[[-0.61  1.11 -0.39 -1.80  0.12 -2.03 -2.76  2.16]
 [-1.20  2.04  1.46 -2.23  1.01 -1.74 -0.81  3.76]
 [-0.48  1.40  0.19 -0.38  0.76 -0.80 -0.56  0.61]
 [-0.94  0.38  0.38 -0.57  0.30 -0.68 -0.34 -2.15]
 [-0.03  0.66  0.95  0.68  0.82 -1.42  0.86 -2.01]
 [-0.68  2.17  3.54 -1.15  1.48 -2.91  1.78  1.58]
 [-0.55 -0.13 -1.53 -0.98 -0.32  1.43 -1.18  3.05]
 [-2.68 -0.54  7.32 -1.17  2.21  2.52  7.33 -1.85]
 [-1.11 -0.78  2.98 -1.66  0.49 -0.79  1.43  0.39]
 [-0.90  1.74  0.61 -1.27  0.85 -0.16 -0.14  3.33]
 [-0.17  0.43 -0.38  0.56 -0.14  2.82 -0.23 -1.96]
 [ 0.29 -1.82  0.64  3.21  0.46  5.10  4.69 -4.68]
 [ 1.53 -2.68 -1.75  2.86 -1.36  3.33  1.71 -3.85]]
The entry in the bottom-left corner: 1.53
Report the top entry of the column that holds the largest entry.
Answer: -2.76
The last entry, reading row by row is -3.85
Report the largest entry in the first row.
Answer: 2.16
The entry just left of 0.46 is 3.21
Report the last entry in the row that holds the largest entry.
Answer: -1.85
The entry just left of 4.69: 5.10
Report the entry directly below the largest entry.
Answer: 1.43
The 3rd entry on the main diagonal -> 0.19
Report the maximum.
Answer: 7.33
The 5th-last entry, reading row by row: 2.86
Report the top-left entry.
Answer: -0.61
The entry directly above 0.29 is -0.17
Report the bottom entry of the column that holds the largest entry.
Answer: 1.71
The entry directly below -2.01 -> 1.58
Report the 3rd entry on the diagonal from the top-right corner.
Answer: -0.80
Report the third smallest entry.
Answer: -2.91
The entry directly below -0.32: 2.21
Report the entry directly above 1.46.
Answer: -0.39
The second entry, reading row by row is 1.11
The entry just left of 2.82: -0.14
The 2nd entry on the diagonal from the top-right corner: -0.81
Report the entry just left of 0.85.
Answer: -1.27
The fourth-last entry, reading row by row is -1.36
The fifth entry in reading order is 0.12
The smallest entry is -4.68
The entry just left of -0.32 -> -0.98
The 2nd entry on the main diagonal is 2.04
The fourth entry in reading order -> -1.80
The entry directly below 0.30 -> 0.82

W = ((427, 573, 639, 433, 310), (571, 541, 451, 418, 360), (733, 598, 533, 268, 616), (638, 519, 408, 469, 525), (520, 400, 765, 607, 490), (250, 608, 422, 208, 313), (316, 396, 814, 106, 818), (302, 542, 564, 397, 595), (395, 527, 587, 349, 295), (655, 175, 477, 475, 390), (384, 283, 217, 217, 572), (364, 206, 257, 444, 590), (604, 554, 485, 342, 591))
The entry just left of the centre entry -> 396
The largest entry -> 818
The entry just left of 208: 422
The entry just left of 554 is 604
The entry just right of the centre entry is 106
The entry just right of 527 is 587
Report the entry just left of 360.
Answer: 418
Report the median entry.
Answer: 469
The entry just left of 572 -> 217
The entry just left of 573 is 427
The entry just left of the smallest entry: 814
The entry just left of 616 is 268
The entry just left of 400: 520
The entry just left of 533: 598

m =
-25.72   23.28   17.25  -22.39    2.13    2.54  -16.80
 -4.20   -1.62   14.33    1.96   11.00   -6.38   -5.79
 -6.59  -16.38   21.33  -13.63   -0.69   -4.11   -9.88
-16.71    4.55    7.80   -3.47    3.78   16.37    0.21
The smallest entry in the first column -> -25.72
Read off the bottom-left entry.
A: -16.71
Read off the entry directly below -1.62.
A: -16.38
The fourth entry, reading row by row: -22.39
The third entry on the main diagonal -> 21.33
The largest entry in the first column is -4.20
The entry just right of -16.71: 4.55
The last entry, reading row by row is 0.21
Read off the third-last entry, reading row by row.
A: 3.78
Read off the entry just left of -16.38.
A: -6.59
The second entry, reading row by row: 23.28
The last entry in the row that holds the largest entry is -16.80
The entry directly above -0.69 is 11.00
Read off the entry directly below the largest entry.
A: -1.62
The entry just right of 3.78: 16.37
Read off the 2nd entry on the diagonal from the top-right corner.
A: -6.38
Read off the third entry on the diagonal from the top-right corner.
A: -0.69

Questions about the matrix below. Indices start at 0.
1) Which number is the entry at row 0, column 1?
2) Which number is the entry at row 1, column 0?
3) Which number is the entry in the bottom-left corner?
4) Which number is the top-right entry?
5) Which number is the entry in row 0 and column 0?
6) Which number is the entry just left of the smallest entry?
7) Which number is the entry in the bottom-right corner?
8) Which number is the entry at row 2, column 0?
array([[-0.23, -0.05, -0.04,  0.00, -0.24, -0.10, -0.14, -0.03],
       [-0.18, -0.09,  0.08, -0.11, -0.18, -0.18,  0.02, -0.12],
       [-0.23, -0.11, -0.17, -0.12, -0.23, -0.16, -0.21, -0.03],
       [ 0.10, -0.17,  0.08,  0.01,  0.15,  0.07, -0.13,  0.02],
       [-0.06, -0.11, -0.29, -0.11,  0.00, -0.11, -0.06, -0.12],
       [-0.09, -0.14, -0.02, -0.04, -0.01, -0.11, -0.07, -0.20],
       [ 0.00, -0.06, -0.16, -0.13,  0.03, -0.02, -0.06, -0.17],
       [ 0.05, -0.19, -0.11,  0.01,  0.04,  0.04, -0.20, -0.01]])
1) -0.05
2) -0.18
3) 0.05
4) -0.03
5) -0.23
6) -0.11
7) -0.01
8) -0.23

Questions about the matrix below. Counting starts at 0.
1) Give the entry directly below 6.08.
2) Give the entry in the bottom-left corner.
3) Give the entry in the bottom-right corner.
4) Give the entry in row 2 and column 0.
5) Give the entry in the top-left corner.
6) Give the entry in row 0 and column 1.
7) Give the top entry of the column that holds the largest entry.
8) Give the entry in row 1 and column 2.
[[-1.21 -0.05  6.15 -0.09  1.09 -1.33  0.41 -0.14  0.09]
 [-1.68 -1.26  3.13  0.42  0.46 -0.70 -2.37 -2.70  3.13]
 [-1.69 -1.27  3.14  0.42  0.46 -0.70 -2.38 -2.71  3.14]
 [-0.59  1.99  1.72 -1.25  0.15 -0.15  2.15  2.13 -2.05]
 [-1.17  0.05  6.08 -0.14  1.08 -1.31  0.55  0.02 -0.08]
 [-1.65 -0.99  0.05  0.18 -0.19  0.04 -2.91 -2.94  3.62]
 [-1.28  0.36 -4.53 -0.63 -1.16  1.22 -2.27 -1.81  2.74]
 [-1.08  1.01 -5.52 -0.99 -1.37  1.50 -1.60 -1.00  1.93]
 [-0.56  2.44 -4.54 -1.67 -1.17  1.36  0.88  1.46 -0.84]
 [-1.67 -1.06  0.50  0.23 -0.09 -0.07 -2.87 -2.95  3.60]
 [-1.08  1.01 -5.52 -0.99 -1.37  1.50 -1.60 -1.00  1.93]
 [-1.64 -1.22  4.33  0.43  0.72 -0.98 -1.93 -2.37  2.67]]
1) 0.05
2) -1.64
3) 2.67
4) -1.69
5) -1.21
6) -0.05
7) 6.15
8) 3.13

M =
[ -0.61  -2.90  -4.23  -1.99   7.50  -7.37   3.61  -6.04 -14.58  -5.53
   2.10  10.82  15.84   4.56   8.93]
The entry just left of 15.84?
Answer: 10.82
The third entry from the right: 15.84
The entry just right of -2.90 is -4.23
The last entry?
Answer: 8.93
The third smallest entry: -6.04
The fifth-last entry -> 2.10
The entry just left of the centre entry?
Answer: 3.61
The first entry from the left: -0.61
The entry just left of -7.37?
Answer: 7.50
The entry just right of the largest entry: 4.56
The entry just right of the smallest entry?
Answer: -5.53

Questions about the matrix below.
1) Find the largest entry in the last row.
2) Find the smallest entry in the first column.
3) Find the second entry, reading row by row.
4) Find the entry in the top-left corner.
5) Find the 4th entry from the end, reading row by row.
6) Find the smallest entry in the first row.
7) Find the 3rd entry in reading order.
8) Find the bottom-left entry.
array([[46, 28, 41, 36, 50, 37, 36, 11, 33, 58, 41, 41],
       [51, 34, 53, 51, 66, 16, 40, 30, 53, 40, 55, 22],
       [27, 43, 23, 33, 22, 48, 44, 51, 28, 29, 32, 52],
       [26, 39, 39, 34, 39, 30, 47, 41, 43, 25, 42, 39],
       [52, 47, 48, 48, 85, 33, 20, 20, 60, 21, 64, 18]])
1) 85
2) 26
3) 28
4) 46
5) 60
6) 11
7) 41
8) 52
